Here is a tiny trained network, its code and every weight. The questions are about switching its units off for an input and a class, where a switched-off unit gives its printed mean instead of its output.

import numpy as np


def w(rows, s, z=0):
    codes = np.array(rows[::2]) - 128.0
    scale = np.full(codes.shape[1], s)
    scale[-1] = z or s
    return codes * scale


def norm(h):
    return h / np.sqrt((h * h).mean(-1, keepdims=True) + 1e-5)


def f(y):
    return y / 2 * (1 + np.tanh(0.7978845608 * (y + 0.044715 * y**3)))


def log_softmax(a):
    a = a - a.max(-1, keepdims=True)
    return a - np.log(np.exp(a).sum(-1, keepdims=True))


def net(x, mask):
    res = np.array(x, float).reshape(1, 3) / 4 @ E
    u = 0
    for l in range(2):
        y = f(norm(res) @ A[l][:, :-1].T + A[l][:, -1])
        res = res + np.where(mask[u : u + 15], y, B[l][:, -1]) @ B[l][:, :-1]
        u += 15
    return log_softmax(norm(res)[-1] @ U[:, :-1].T + U[:, -1])


A, B = {}, {}
E = w([
[126,97,53],'x0',
[181,94,158],'x1',
[124,209,7],'x2',
],0.013)
A[0] = w([
[123,85,144,78],'0.n0',
[32,28,16,108],'0.n1',
[120,92,141,3],'0.n2',
[197,126,163,124],'0.n3',
[151,47,144,83],'0.n4',
[148,254,246,150],'0.n5',
[195,165,89,142],'0.n6',
[159,173,106,115],'0.n7',
[122,18,31,102],'0.n8',
[147,75,65,68],'0.n9',
[166,150,190,105],'0.n10',
[61,163,119,219],'0.n11',
[217,131,202,112],'0.n12',
[236,85,111,106],'0.n13',
[137,185,42,194],'0.n14',
],0.0086,0.0029)
B[0] = w([
[175,105,132,139],'0.n0',
[17,99,182,204],'0.n1',
[149,99,130,111],'0.n2',
[122,130,2,166],'0.n3',
[134,202,120,184],'0.n4',
[61,28,119,254],'0.n5',
[172,102,147,166],'0.n6',
[70,118,173,142],'0.n7',
[108,88,153,192],'0.n8',
[89,106,145,139],'0.n9',
[73,96,73,167],'0.n10',
[82,125,221,188],'0.n11',
[142,67,78,212],'0.n12',
[89,122,106,174],'0.n13',
[187,63,199,240],'0.n14',
],0.0064,0.0039)
A[1] = w([
[73,130,216,193],'1.n0',
[7,160,147,28],'1.n1',
[209,93,119,145],'1.n2',
[117,122,149,138],'1.n3',
[144,86,70,191],'1.n4',
[120,87,189,113],'1.n5',
[160,89,161,238],'1.n6',
[175,85,105,4],'1.n7',
[147,66,75,56],'1.n8',
[73,165,74,200],'1.n9',
[116,180,51,198],'1.n10',
[163,194,180,140],'1.n11',
[134,196,185,46],'1.n12',
[173,197,71,92],'1.n13',
[112,164,136,106],'1.n14',
],0.014,0.0025)
B[1] = w([
[152,49,111,255],'1.n0',
[91,176,188,213],'1.n1',
[157,254,246,190],'1.n2',
[149,31,91,149],'1.n3',
[47,169,177,182],'1.n4',
[168,74,108,227],'1.n5',
[238,147,145,218],'1.n6',
[52,159,161,155],'1.n7',
[33,112,135,177],'1.n8',
[191,169,186,168],'1.n9',
[234,110,172,167],'1.n10',
[93,18,37,133],'1.n11',
[114,104,51,133],'1.n12',
[203,117,118,159],'1.n13',
[156,163,142,126],'1.n14',
],0.0063,0.0073)
U = w([
[154,160,150,253],'0',
[64,190,254,205],'1',
[20,82,90,230],'2',
[70,111,108,5],'3',
[133,168,102,3],'4',
[141,171,110,3],'5',
],0.0094,0.0038)

Each question gives the input, the list of numbers given to net, and the class t.
The units are the neurons (one row each of A and B). Each row of codes is followed by its name. A weight is (code - 128) times the scale printed after its matrix; where a second scale follows, it is the last column's (A, B and U).
mask holds one flag per neuron, layer by layer. A switched-off neuron (its flag False) gives its mean, the last column of its row in B, instead of its output. The means were averaged over made-up inputs and are rounded, as every weight is.
A unit's drop is (log p(t) with every unit on - log p(t) with that unit switched off) / (log p(t) with every unit on - log p(t) with every unit switched off).
The circuit of an input: a set's keep is (log p(t) with only the set's units on - log p(t) with every unit switched off) / (log p(t) with every unit on - log p(t) with every unit switched off). Starting from the 12 units with the biggest drops (on a tie, the unit counted first), units are removed one at a time, each time the one whose removal leaves the highest keep (on an exact tie, the one counted first), for as long as the keep stays at least 0.8.
units of the circuit, in order: the units of the circuit, biggest drop first
top k neurons: the k neurons with the biggest drops, biggest first
top k neurons in layer l: the k neurons of layer l with the biggest drops, biggest first
drop of u: that unit's drop, to one decimal
input [-7,1,6], class 2: units of the circuit, in order -> (0.n14, 1.n11, 1.n6)
input [-3,1,1], class 3: units of the circuit, in order -> (0.n5)
input [-4,-2,2], class 2: units of the circuit, in order -> (1.n2, 1.n6)
input [-7,-3,4], class 2: units of the circuit, in order -> (1.n11, 1.n2)
input [-8,-6,0], class 2: units of the circuit, in order -> (1.n2, 1.n0, 1.n12)
input [-7,2,6], class 2: top 2 neurons in layer 0 -> (0.n14, 0.n5)
input [-8,6,2], class 2: top 4 neurons -> (0.n5, 0.n10, 0.n14, 0.n3)
input [0,-4,3], class 1: top 2 neurons -> (1.n1, 0.n11)
input [6,7,-3], class 1: top 3 neurons in layer 0 -> (0.n5, 0.n4, 0.n14)
input [2,-7,-1], class 1: top 2 neurons -> (1.n1, 0.n5)
input [-1,8,7], class 1: top 2 neurons -> (1.n2, 0.n14)
input [-7,-6,1], class 2: top 3 neurons in layer 1 -> (1.n2, 1.n0, 1.n6)
input [1,-8,1], class 1: top 2 neurons in layer 1 -> (1.n1, 1.n9)
input [-8,3,-3], class 2: top neuron in layer 0 -> (0.n5)
input [1,-6,1], class 1: top 2 neurons in layer 1 -> (1.n1, 1.n9)
input [-7,-2,0], class 2: drop of 1.n0 -> 0.1
input [2,-7,4], class 1: drop of 0.n1 -> 0.2
input [1,7,4], class 1: drop of 0.n5 -> -0.1
input [-7,-1,4], class 2: drop of 1.n1 -> -0.1
input [6,-8,3], class 1: top neuron -> (1.n9)
